In the rows, zero is written as 128.
Here are made-up objects, facts about them, and rows of numbers that follow some of those facts. Name the object behind each unnamed row.

Facts:
Π: points at; ε: uses; σ: is of sort
bibafer: Π bramek; σ 95
bitram: Π stestak; σ 95
boragen: Π gura; ε vefes fufom; σ 344
bradi: Π buvepla plafak; ε motos plemon boragen; σ 344
bragris: Π tredradrol vobrer; σ 344
bramek: ε sodras; σ 344
brazu: σ 344
bripluk: Π pusor grizor motos litri plogrom bitram; ε skegen; σ 344
broflik: Π motos ropim; σ 95
broskar: ε skegen; σ 344
brupi: Π rugrel klapo; ε leplor vefes novu; σ 344
bruvom: σ 95
bupon: Π tredradrol; σ 344
buvepla: Π motos; ε pibe; σ 344
demil: Π treba; σ 344
destel: Π broskar; σ 95
dibi: Π pusor roreklek mude; ε kebar vefes; σ 344
dodrikor: Π gradror plistuk; σ 344
doduk: Π skatras; ε sodras mibam; σ 95
dredus: Π ziris noklu; σ 344
drepli: Π pusor vobrer; ε vefes mepitu; σ 344
drukul: σ 95
dugen: Π fitim stetres ripir; σ 344
dustul: ε kebar; σ 344
febre: Π gura skagon nugal; ε mebi; σ 95
feplu: Π motos; σ 344
fime: ε zesti vefes; σ 95
firur: ε vefes; σ 344
fitetri: Π motos buvepla; σ 95
fitim: Π gude plogrom; σ 344
flabro: Π gude litri; ε drepli; σ 344
flevis: Π vefes maski; ε greklal; σ 344
flirur: Π roreklek motos; σ 344
flobu: Π gafler zakegres; σ 344
fofli: Π novu; ε motos fufom; σ 344
foplir: Π dodrikor; ε stemes; σ 344
fufom: Π motos treba trugu; ε vefes; σ 95
gafler: Π pusor; ε vefes firur; σ 344
gebro: Π plogrom; ε motos mibam; σ 344
gefe: σ 95
gidem: ε drepli mude; σ 344
gradror: Π buvepla; σ 344
grastos: ε vefes mepitu fufom; σ 344
gratru: ε greklal padral; σ 344
greklal: ε fufom; σ 95
griska: Π lebir buvepla; σ 344
gritilik: ε vobrer; σ 344
grizor: Π vuvigrus; ε grustu; σ 344
grona: Π buvepla; σ 95
grustu: Π grona; ε bupon; σ 95
gude: Π nudin; ε vigra; σ 344
gura: Π tredradrol vistim skevuk trugu; σ 344
kebar: σ 344
kegrom: Π tegrer mude; σ 95
klapo: Π tredradrol vobrer fufom skatras; ε plonek foplir; σ 344
klasir: ε siso; σ 344
klekli: Π stetres; σ 344
klepi: Π sitrofem ripir; ε zesti sodras skegen; σ 344
klizaskol: Π tredradrol; σ 344
klovam: Π bripluk; σ 344
kluverok: Π plosum klasir; ε motos vefes; σ 344
kobramin: σ 95
lebir: ε greklal vabrigu; σ 344
ledran: Π ropim kluverok; σ 95
leplinom: Π plalum; ε pibe plemon zimubin; σ 344
leplor: Π klepi demil; ε boragen novu; σ 95
litri: Π motos vobrer; ε dibi; σ 344
maski: Π suli; σ 344
mebi: Π stestak ropim; ε motos; σ 344
mepitu: Π pegro plomun; ε greklal; σ 344
meplol: Π gura fime; ε kluverok; σ 95
mibam: Π zesti; ε vefes; σ 95
mokun: Π pusor; ε fofli pleskadro resus; σ 344
motos: ε vefes mibam; σ 344
mude: Π vefes; σ 344
muklan: Π nidrom motos buvepla; σ 344
muvozo: Π motos dodrikor; ε greklal fufom; σ 344
nemi: Π gura motos; ε ziris firur; σ 344
neskipil: Π motos ledran; σ 344
nidrom: Π flirur mibam; σ 344
noflu: Π motos; σ 344
noklu: Π treba skatras; ε zesti zelos gafler vefes gefe fufom stemes mibam; σ 344
nostiflak: ε fofli; σ 344
novu: ε sodras vefes; σ 95
nudin: Π flirur buvepla vobrer; ε vefes; σ 95
nugal: Π fitim; ε pleskadro; σ 344
padral: Π sodrituk grustu; ε stustus vefes; σ 95
pegro: Π roreklek vuvigrus; σ 344
pestafam: Π gude; σ 95
pibe: Π motos; σ 344
plafak: Π ripir noflu; ε ropen; σ 344
plaflus: Π brazu; σ 95
plalum: Π brupi; σ 344
plemon: Π bitram; σ 344
pleskadro: Π motos; ε stezi novu mibam; σ 344
pletrim: Π gude; ε veter nudin vefes fufom; σ 344
plibrem: Π broskar kegrom; σ 344
plibrom: Π broskar ripir nugal; σ 95
plistuk: σ 344
plodrim: Π fitim stestak pleskadro skuzuk; ε sodras; σ 344
plofle: Π plistuk vabrigu; ε padral zimubin; σ 95
plogrom: ε mepitu; σ 344
plokim: Π tredradrol vuvigrus; σ 344
plomun: Π treba; σ 344
plonek: ε pibe; σ 95
plosum: Π flirur bitram; ε zelos fofli sitrofem; σ 344
pusor: Π vistim roreklek; σ 344
radremin: Π flirur; σ 344
resus: ε vefes; σ 95
ripir: Π nudin motos; σ 95
ropen: Π zinin; ε zelos vefes gefe; σ 344
ropim: ε greklal; σ 95
roreklek: Π buvepla plogrom; σ 95
rostir: Π skatras; σ 344
rugrel: Π fitetri motos buvepla; σ 344
siso: Π feplu; σ 95
sitrofem: Π gradror; σ 344
skagon: Π motos kobramin; σ 95
skatras: Π motos; ε flevis vefes resus; σ 95
skatri: ε pleskadro skuzuk; σ 344
skegen: Π muklan gebro; ε vefes; σ 344
skevuk: Π gradror motos klasir plogrom; σ 95
skitrus: Π gradror; σ 344
skuzuk: Π broskar; ε vefes plemon; σ 344
sodras: Π nostiflak; ε zesti fufom; σ 344
sodrituk: σ 95
steklar: Π gratru nostiflak ripir stuvem boragen; σ 95
stemes: ε vefes; σ 344
stestak: σ 344
steti: Π zesti maski mokun; ε vabrigu vefes skegen; σ 95
stetres: σ 344
stetro: Π noflu; ε leplinom stezi; σ 95
stezi: σ 344
stupal: ε sodras; σ 344
stustek: ε gratru stupal novu; σ 95
stustus: Π ripir pestafam; ε zesti greklal vefes; σ 344
stuvem: Π gura gradror treba noflu; ε gafler; σ 95
suklupur: Π skevuk; σ 344
suli: ε leplor vefes; σ 344
tegrer: Π ropim brazu; ε leplor vefes; σ 344
tepi: Π ropim; ε vefes skegen; σ 344
timu: Π klovam; ε litri; σ 344
tiskos: Π tredradrol buvepla brazu; ε stezi doduk; σ 344
todi: Π ropim; ε vefes skitrus; σ 344
tragral: Π tegrer fime; ε stupal skitrus; σ 344
treba: Π vobrer vuvigrus; ε fofli; σ 95
tredradrol: σ 344
tredru: Π flevis; σ 344
troflum: Π vistim; σ 95
trugok: Π klizaskol; ε stupal; σ 344
trugu: Π motos; σ 344
trutu: Π drukul todi bruvom flobu; σ 344
truzen: Π ropim; ε sodras ziris steti fufom; σ 95
vabrigu: Π stestak motos bitram; ε motos skitrus; σ 344
vaklufis: ε vobrer siso ropen; σ 344
vefes: Π flirur plafak kobramin; σ 344
veter: Π bupon; ε fufom; σ 95
vigra: Π plogrom; ε sodras vefes ropen; σ 344
vistim: Π motos; ε tepi; σ 95
vobrer: Π roreklek skatras; ε motos novu; σ 95
vudu: ε zelos vefes; σ 344
vuvigrus: Π brazu; σ 95
zafek: Π klekli boragen; σ 95
zakegres: σ 344
zefi: Π plibrom pibe; ε sodras vefes boragen; σ 95
zelos: Π leplor sodras; σ 344
zesti: Π pusor flirur nudin buvepla; σ 344
zimubin: Π klovam; ε zesti; σ 344
zinin: σ 344
ziris: Π kobramin; ε vobrer doduk; σ 344
zostumu: Π kobramin; ε ziris vobrer; σ 344

Some objects and their rows:
[149 114 112 122 131 140 116 126 124 133 128 109 110  91 128 158  75 126
 127 118 131  91 112 141 143 100 107 145 106 131 141] -> skegen
[128 145 154 160 130 107 145 131 124 135 103 118 117 107 105 145  92 106
 151 122  95 109 148 141 128  90 139 132 121 132 130] -> veter
[116 169 150 134 135 146 109 129 101 119 142 114 136 112 128 115 126 118
 102 151 144 136 113 127 116 124 135 139 131 138 133] -> gebro
[117 167 170 166 135 111 144 124 110 129 101 116 130 107 108 139 102 104
 142 132 100 125 143 142 115  92 158 128 126 135 127] -> steti
[156 119 152 137 147 131 140 140 116 147 108  96 127 119 102 138 108 116
 176 131  99 105 116 121 123  74 104 117 126 126 136] -> siso
[168 187 213 144 137 191 236 203 172  73 162  99 161 120  98  89  93 123
  98  65 137  82 197 136  61 151 112  53  97 139 232] -> novu
[132  91 100 108 125 120 123 137 132 136 136 140 124 152 148 133 156 142
 128 132 135 139 118 123 128 155 118 117 131 121 125] -> pusor
[134 160 166 156 129 132 137 124 108 128 107 119 128 101 102 127 105 116
 159 126  93 117 127 123 112  72 129 132 123 133 127] -> doduk
[103 182 172 172 137 106 144 124 127 122 110 122 130 121 107 125 125 101
 132 141 108 135 161 135 127 118 176 123 133 140 124] -> skatras
[128  79  97 110  99 125 115 149 113 140 129 140 125 137 141 154 148 150
 143 123 111 126 111 124 126 134 111 132 135 112 130] -> rostir
[177  82 102 119 156 120 126 121 153 142 123 152 168 174 160  99 199 183
  91 123 171 140 122 122 128 153 138  93 120 112 119] -> zakegres
[117 116  95 134 148 131 119 157 149 137 132 105 124 147 126 121 114 115
 121 143 136 117 145 142 173 149 129 142 127 136 138] -> litri
[147  80  90  94 115 118 126 129 133 140 141 144 121 141 142 147 147 142
 136 120 133 126 111 118 123 153  94 114 128 120 124] -> bupon
[106 177 166 161  89 158 125 132 112 115 112 153 131 122 104 104 137 118
 159 128  93 141 154 119 119  83 156 151 139 137 118] -> stetro
[125 112 135 129 126 104 155 127 152 136 113 144 127 157 119 129 162 122
 167 122 100 141 142 118 123 138 135 105 141 127 121] -> roreklek
[ 41 168  84  54 162 133 101  30 153 152 134  80 160 172 180  58  42 122
  90  51 184 153 170 123  15 102 143 125 161  43 127] -> bramek
[128 173 161 163 149  90 159  97 157 116 108 135 132 125 117 125 127 119
 112 122 130 138 162 143 122 126 175 102 114 141 114] -> ropim

Rows to name:
No name comes twice in this set of rows, the named rows included.
[131 154 140 146 111 159 128 113 162 114 122 162 125 150 102  80 132 124
 164 115 108 130 167 121 151 101 140 141 132 150 123] | plonek
[142 109  93 116 130 113 124 122 153 134 138 124 110 113 140 148  97 128
 110 116 140 105 135 145 153 142 119 130 111 133 130] | mude
[139 146 131 125 133 126 117 115 121 125 135 119 122  98 132 138  99 128
 100 134 146 118 117 132 120 121 127 122 114 131 128] | vabrigu
[123 163 131 129 138 120 121 112 134 112 147 124 128 117 137 117 123 122
  92 143 158 137 134 135 129 157 141 121 119 143 126] | broskar
[136 114 101 128 118 115 113 126 129 135 126 119 105  88 135 169  75 125
 108 106 125  92 129 150 143 115 119 142 110 129 134] | mepitu
[146 148 133 120 138 145 115 125 110 123 142 108 125 103 131 125 113 120
 114 140 148 117 101 121 119 114 106 123 119 137 129] | ziris
[129 155 143 116 155 138 122 128 122 123 149 103 143 142 135 104 152 123
 104 160 155 149 102 118 116 152 119 114 134 137 130] | klasir
[124 156 151 123 140 143 116 134  94 123 141 109 141 115 130 120 133 130
 110 151 147 132 100 124 108 121 129 126 130 133 128] | gritilik
[127 128  99 133 100 169  99 138 124 126 137 134 121 121 127 114 106 128
 132 123 123 118 132 134 151 109 119 166 128 134 131] | foplir
[163 162 157 139 150 135 142 113 144 126 123 115 122 113 102 114  94 107
 157 124 117 105 134 124 137  82 115 120 112 147 130] | mibam
[104 166 138 144 133 118 121 131 119 119 132 117 131 105 133 138 113 120
  92 141 145 136 140 142 129 144 156 140 126 135 128] | grastos
[ 87 184 160 153 125 138 109 138 101 112 137 114 138 120 122 112 129 116
  97 159 138 154 134 136 127 139 160 144 141 135 121] | noklu

Now the same objects, written a new way:
Some objects and their rows:
[171 105 132 126 135 128 133 135 148 149 121 141 125 150 106 140 131 120
 131 147 120 164 144 136 149 137 148 154 122 144 119 121 143 144 105] -> nostiflak
[158 120 121 128 152 128 115 129 128 132 113 132 145 149 100 137 108 114
 122 135 114 157 128 134 146 112 133 159 121 127 114 140 129 126 118] -> boragen
[148 155 116 145 128 120 127 125 120 123 139 126 179 102 150 140 107 126
 117  99 102  89 132 115 156 145 114 133 137 126 157 145 113 125 136] -> padral
[132  85 141 142  86 137 131 113 136 127 146 114 134 116 139 125 116 148
 136 128 124 132 171 127  95 141 118 122 147 127 105 118 157 138 149] -> kobramin
[132 140 121 111 154 109 120 145 149 122 131 122 149 133 111 132 148 108
 182 138 122 147 105 116 123 131 136 108 109 155 142 133 127 107 130] -> todi
[171 137 118 133 170 118 119 139 151 141 130 114 148 136 138 145 132 124
 168 126 103 148 118 135 161 146 137 125 123 134 157 125 134 136 107] -> grastos
[158 106 134 130 147 118 119 154 152 123 101  72 141 113 106 115 132 132
 159 137 112 160 141 120 127 127 128 135 120 110 110 118 155 161 132] -> plogrom
[130 104 146 130 124 145 106 115 126 131 138 111 104 142 106 132 157 150
 151 152 144 151 126 129 117 114 124 110 136 118 100 111 161 130 128] -> brazu
[133 131 107 125  82 123 120 109  91 130 139 136 158 104 111 150 120  99
 126 137 134  95 134 102 163 136 122 153 130 148 133 152 119 111 140] -> doduk
[101 107 150 132  97 124 143 118 120 132 144 138 132  96 124 121 114 121
 119 110 127 104 166 129 110 114 138 128 148 100 122 123 124 121 154] -> skevuk
[142  80 160 139 114 151 102 122 121 135 126 111  90 143  92 136 159 143
 140 158 149 147 135 127 123 116 116 124 145 108 100 108 170 140 125] -> tredradrol
[164 128 120 132 116 122 104 105 111 125 141 129 174 117 120 160 120 117
 145 122 120 109 138 125 147 133 109 140 134 119 142 160 136 110 128] -> veter
[ 85 134 144 117 146 124 146 140 126 126 121 143 102 121 120 111 144 125
 123 130 142 118 124 138 108 100 137 110 124 110 133 123 120 128 135] -> neskipil
[151 126 114 115 112 107 138 120 129 145 150 120 163  98 138 144 121 126
 181 138 104 109 140 111 160 158 126 138 136 158 154 130 136 130 132] -> stustek
[106 122 109 142 116 107 138 134 123 129 126 144 176 100 158 123 112  94
 155 112  99 102 124 103 144 122 145 127 151 119 157 128 109 138 161] -> plofle
[150  87 126 163 105 123 111 123 131 123 130 111 170 110 129 130 119 105
 147 109 102 140 140 112 119 142 142 128 142 121 116 138 126 121 144] -> vistim
[134 124 150 141  87 127 129 122 128 141 145 135 143 107 135 145 127 151
 120 112 125  96 167 121 118 140 124 117 162 122 141 119 151 152 133] -> sodrituk

Name these rows:
No name comes twice in this set of rows, the named rows included.
[148 146 130 130 118 122 107 117  94  96 125 120 182 100  94 159 112 105
  81 103 122  92 144 117 139 119 103 155 132 111 103 167 125 111 139] | fufom
[101 153 108  94 154 101 158 131 133 136 113 132 129 111 118  98 114 105
 150 145 126 119 113 131 145 116 122 145 112 141 135 132 103 128 138] | plodrim
[ 85 136 139 109 147 132 164 128 132 147 132 143  91 129 130 107 102 140
 116 135 131 121 143 161 112 105 132 135 121 116 127 112 113 131 122] | dugen
[113 177 123 125 115 122 122 127 123 127 123 156 128 167 117 134 134 153
  85 148 154 123 114 108 134 107  97 147 125 169 127 138 142 142 127] | stezi
[167 166 125 127  92 105 116 125 136 126 139 144 184 129 119 166 123 136
 110 122 123 111 161 105 145 151 107 150 133 170 125 148 145 143 138] | novu
[146 117 101 122 147 119 146 142 129 151 115 129 120 123 128 113 117 108
 157 152 118 144 114 133 163 125 141 153 121 127 135 126 119 140 123] | klepi
[116 178 121 138 151 132 117 147 103  94  96  95 142 130 127 112 107 144
  56 125 141 108 110 114 124 119  79 163 111 152 103 148 119 142 129] | zesti
[126  99 110 163 138 148 109 120  95 143 122 129 108 154 158 130 138 112
 145 134 127 131  84 141 151 108 129 120 144 101 146 122 119 134 137] | klapo
[168 130 129 130 154 129 137 147 132 130 107 101 129 105 131 122 144 130
 150 136 114 132 127 129 150 147 130 134 113 132 130 123 143 150 128] | lebir
[157 123 120 125 105 121 122 105 119 141 145 142 164 122 115 149 103 110
 122 121 112 121 158 121 149 136 137 159 135 125 125 140 120 124 128] | leplor
[134  94 138 137  83 140  99 100 105 121 156 111 135 128 111 149 137 135
 141 120 134 117 155 123 108 121 112 113 148 110 112 135 148 132 144] | vuvigrus
[149 109 121 134  69 129 106 107 109 110 129 117 149 114  95 152 135 114
  96 121 135 122 142  98 135 162 117 151 130 141  94 150 134 119 131] | vobrer
[130 136 115 145 165 151 122 123 132 111 119 106 120 134 157 128 118 123
 123 120 125 146  99 145 116 140 133 113 113 122 133 135 101 105 118] | dibi

